Here is a tiny trained network, its code and every weight. The questions are about switching its units off for an input and a class, where a switched-off unit gives its printed mean instead of its output.

import numpy as np


def w(rows, s, z=0):
    codes = np.array(rows[::2]) - 128.0
    scale = np.full(codes.shape[1], s)
    scale[-1] = z or s
    return codes * scale


def norm(h):
    return h / np.sqrt((h * h).mean(-1, keepdims=True) + 1e-5)


def f(y):
    return y / 2 * (1 + np.tanh(0.7978845608 * (y + 0.044715 * y**3)))


def log_softmax(a):
    a = a - a.max(-1, keepdims=True)
    return a - np.log(np.exp(a).sum(-1, keepdims=True))


def net(x, mask):
    res = np.array(x, float).reshape(1, 2) / 4 @ E
    u = 0
    for l in range(2):
        y = f(norm(res) @ A[l][:, :-1].T + A[l][:, -1])
        res = res + np.where(mask[u : u + 4], y, B[l][:, -1]) @ B[l][:, :-1]
        u += 4
    return log_softmax(norm(res)[-1] @ U[:, :-1].T + U[:, -1])


A, B = {}, {}
E = w([
[36,45,157,244,188],'x0',
[2,56,143,98,33],'x1',
],0.0067)
A[0] = w([
[194,37,119,198,176,1],'0.n1',
[151,242,80,56,178,70],'0.n2',
[108,140,153,51,31,14],'0.n3',
[81,223,106,172,254,71],'0.n4',
],0.0096,0.0024)
B[0] = w([
[204,189,115,208,68,189],'0.n1',
[135,1,193,82,207,254],'0.n2',
[102,229,3,152,68,216],'0.n3',
[85,199,46,111,155,224],'0.n4',
],0.0088,0.0063)
A[1] = w([
[120,190,126,79,152,184],'1.n1',
[195,43,208,97,223,217],'1.n2',
[125,204,134,176,180,2],'1.n3',
[50,9,188,140,65,140],'1.n4',
],0.012,0.0041)
B[1] = w([
[68,89,139,133,65,166],'1.n1',
[127,162,220,106,90,249],'1.n2',
[165,174,122,254,65,157],'1.n3',
[173,64,99,104,216,177],'1.n4',
],0.0099,0.011)
U = w([
[154,155,251,45,128,252],'0',
[150,188,137,229,132,83],'1',
[60,152,56,44,43,20],'2',
[112,35,105,107,225,126],'3',
],0.017,0.0016)

Each question gives the input, the list of numbers given to net, and the class t.
The units are the neurons (one row each of A and B). Each row of codes is followed by its name. A weight is (code - 128) times the scale printed after its matrix; where a second scale follows, it is the last column's (A, B and U).
mask holds one flag per neuron, layer by layer. A switched-off neuron (its flag False) gives its mean, the last column of its row in B, instead of its output. The means were averaged over made-up inputs and are rounded, as every weight is.
A unit's drop is (log p(t) with every unit on - log p(t) with that unit switched off) / (log p(t) with every unit on - log p(t) with every unit switched off).
The circuit of an input: a set's keep is (log p(t) with only the set's units on - log p(t) with every unit switched off) / (log p(t) with every unit on - log p(t) with every unit switched off). Starting from all 8 units, units are removed one at a time, each time the one whose removal leaves the highest keep (on an exact tie, the one counted first), for as long as the keep stays at least 0.8.
circuit, biggest first: the units of the circuit, biggest drop first
k most important neurons: the k neurons with the biggest drops, biggest first
drop when u is switched off: that unit's drop, to one decimal
input [1,8], class 3: circuit, biggest first	[1.n4]
input [-7,1], class 2: 2 most important neurons	[0.n3, 1.n2]
input [1,7], class 3: 2 most important neurons	[1.n4, 0.n4]
input [0,-8], class 0: circuit, biggest first	[0.n2, 1.n2]
input [1,2], class 3: 2 most important neurons	[0.n4, 0.n2]
input [3,1], class 3: 3 most important neurons	[0.n3, 0.n2, 0.n4]
input [-6,1], class 2: 2 most important neurons	[0.n3, 1.n2]
input [3,2], class 3: 2 most important neurons	[1.n4, 0.n2]
input [4,7], class 3: drop when 1.n4 is switched off	0.1
input [-1,1], class 2: drop when 1.n4 is switched off	0.0
input [3,6], class 3: drop when 1.n4 is switched off	0.1
